Here is a tiny trained network, its code and every weight. The questions are about switching its units off for an input and a class, where a switched-off unit gives its printed mean instead of its output.

import numpy as np


def w(rows, s, z=0):
    codes = np.array(rows[::2]) - 128.0
    scale = np.full(codes.shape[1], s)
    scale[-1] = z or s
    return codes * scale


def f(y):
    return np.maximum(y, 0)


def log_softmax(a):
    a = a - a.max(-1, keepdims=True)
    return a - np.log(np.exp(a).sum(-1, keepdims=True))


def net(x, mask):
    res = np.array(x, float).reshape(1, 4) / 4 @ E
    y = f(res @ A[0][:, :-1].T + A[0][:, -1])
    res = res + np.where(mask, y, B[0][:, -1]) @ B[0][:, :-1]
    return log_softmax(res[-1] @ U[:, :-1].T + U[:, -1])


A, B = {}, {}
E = w([
[205,222,111,138,154,181,194,254],'x0',
[122,236,168,152,201,46,92,123],'x1',
[227,65,170,160,202,154,67,133],'x2',
[36,48,120,234,160,101,170,216],'x3',
],0.0096)
A[0] = w([
[88,111,70,55,35,104,197,151,91],'N1',
[142,109,96,21,109,177,93,140,88],'N2',
[108,192,116,112,190,1,117,144,48],'N3',
[85,84,108,224,125,98,119,202,71],'N4',
[179,151,70,112,123,176,136,222,8],'N5',
[200,24,182,145,183,181,44,164,208],'N6',
[169,194,130,148,142,185,204,173,204],'N7',
[47,167,78,111,44,82,191,130,197],'N8',
[119,22,50,120,58,249,145,144,64],'N9',
[192,230,179,22,68,148,50,49,245],'N10',
[80,57,118,98,80,139,14,49,134],'N11',
[48,46,166,128,84,20,37,45,115],'N12',
[54,172,126,92,103,144,167,127,200],'N13',
[81,79,180,219,109,78,170,157,47],'N14',
[90,186,163,146,234,93,102,92,81],'N15',
[185,80,173,150,172,155,90,139,219],'N16',
],0.0079,0.0015)
B[0] = w([
[106,145,87,80,148,157,73,113,193],'N1',
[188,109,141,149,116,190,168,156,175],'N2',
[159,209,95,126,204,209,148,56,198],'N3',
[187,53,57,192,86,119,176,144,205],'N4',
[131,150,246,51,148,56,147,163,197],'N5',
[67,132,47,48,127,150,61,114,217],'N6',
[94,147,166,14,61,17,131,160,213],'N7',
[105,116,56,88,156,130,48,153,210],'N8',
[198,254,129,74,219,181,205,44,217],'N9',
[197,45,49,190,55,147,143,194,252],'N10',
[136,154,169,76,136,52,168,168,211],'N11',
[149,158,179,62,133,66,152,182,244],'N12',
[85,159,65,125,123,163,78,177,181],'N13',
[241,72,66,162,89,127,142,155,198],'N14',
[185,196,90,109,155,185,191,65,193],'N15',
[39,122,74,23,118,147,54,139,186],'N16',
],0.0073,0.013)
U = w([
[122,136,203,93,113,28,143,162,93],'0',
[154,166,130,127,182,186,179,45,110],'1',
[169,57,100,179,69,132,134,162,122],'2',
[51,122,94,107,129,147,8,137,102],'3',
[97,112,143,131,107,129,114,123,254],'4',
[81,86,213,206,111,155,94,70,40],'5',
[81,86,208,209,100,163,105,52,42],'6',
],0.014,0.0085)

Each question gives the input, the list of numbers given to net, and the class t.
The units are the neurons (one row each of A and B). Each row of codes is followed by its name. A weight is (code - 128) times the scale printed after its matrix; where a second scale follows, it is the last column's (A, B and U).
mask holds one flag per neuron, in row order. A switched-off neuron (its flag False) gives its mean, the last column of its row in B, instead of its output. The means were averaged over made-up inputs and are rounded, as every weight is.
A unit's drop is (log p(t) with every unit on - log p(t) with that unit switched off) / (log p(t) with every unit on - log p(t) with every unit switched off).
The circuit of an input: a set's keep is (log p(t) with only the set's units on - log p(t) with every unit switched off) / (log p(t) with every unit on - log p(t) with every unit switched off). Starting from the 12 units with the biggest drops (on a tie, the unit counted first), units are removed one at a time, each time the one whose removal leaves the highest keep (on an exact tie, the one counted first), for as long as the keep stays at least 0.8.
units of the circuit, in order: the units of the circuit, biggest drop first
k most important neurons: the k neurons with the biggest drops, biggest first
drop of u: that unit's drop, to one decimal
input [6,5,-3,-6], class 0: units of the circuit, in order -> (N7)
input [-7,3,4,6], class 0: 2 most important neurons -> (N12; N10)
input [-7,0,3,6], class 0: 2 most important neurons -> (N12; N10)
input [-3,-5,4,5], class 1: 3 most important neurons -> (N9; N10; N7)
input [5,-6,4,-1], class 1: 2 most important neurons -> (N9; N12)
input [1,-1,7,4], class 3: 2 most important neurons -> (N6; N16)
input [6,-1,-1,-7], class 2: 2 most important neurons -> (N10; N12)
input [0,-4,0,3], class 1: 2 most important neurons -> (N9; N10)
input [-5,-7,8,-2], class 3: 3 most important neurons -> (N6; N16; N15)
input [-1,-3,-4,-1], class 3: 3 most important neurons -> (N15; N8; N3)
input [0,-6,7,3], class 3: 4 most important neurons -> (N6; N16; N15; N3)
input [-7,3,4,-7], class 0: 2 most important neurons -> (N11; N12)
input [-5,8,-1,0], class 1: 2 most important neurons -> (N3; N15)
input [-4,3,-6,-4], class 3: units of the circuit, in order -> (N8)
input [7,-7,-2,0], class 0: 4 most important neurons -> (N7; N5; N3; N15)
input [-2,7,7,2], class 1: 3 most important neurons -> (N15; N3; N8)
input [5,-3,-7,4], class 3: 2 most important neurons -> (N8; N1)
input [-6,-7,-6,-2], class 1: drop of N12 -> -0.1
input [-2,3,-5,-2], class 3: drop of N8 -> 0.2
input [6,-4,-1,3], class 0: drop of N5 -> 0.1
input [-5,8,4,-5], class 1: units of the circuit, in order -> (N15)
input [-7,-3,-5,4], class 0: drop of N13 -> 0.0
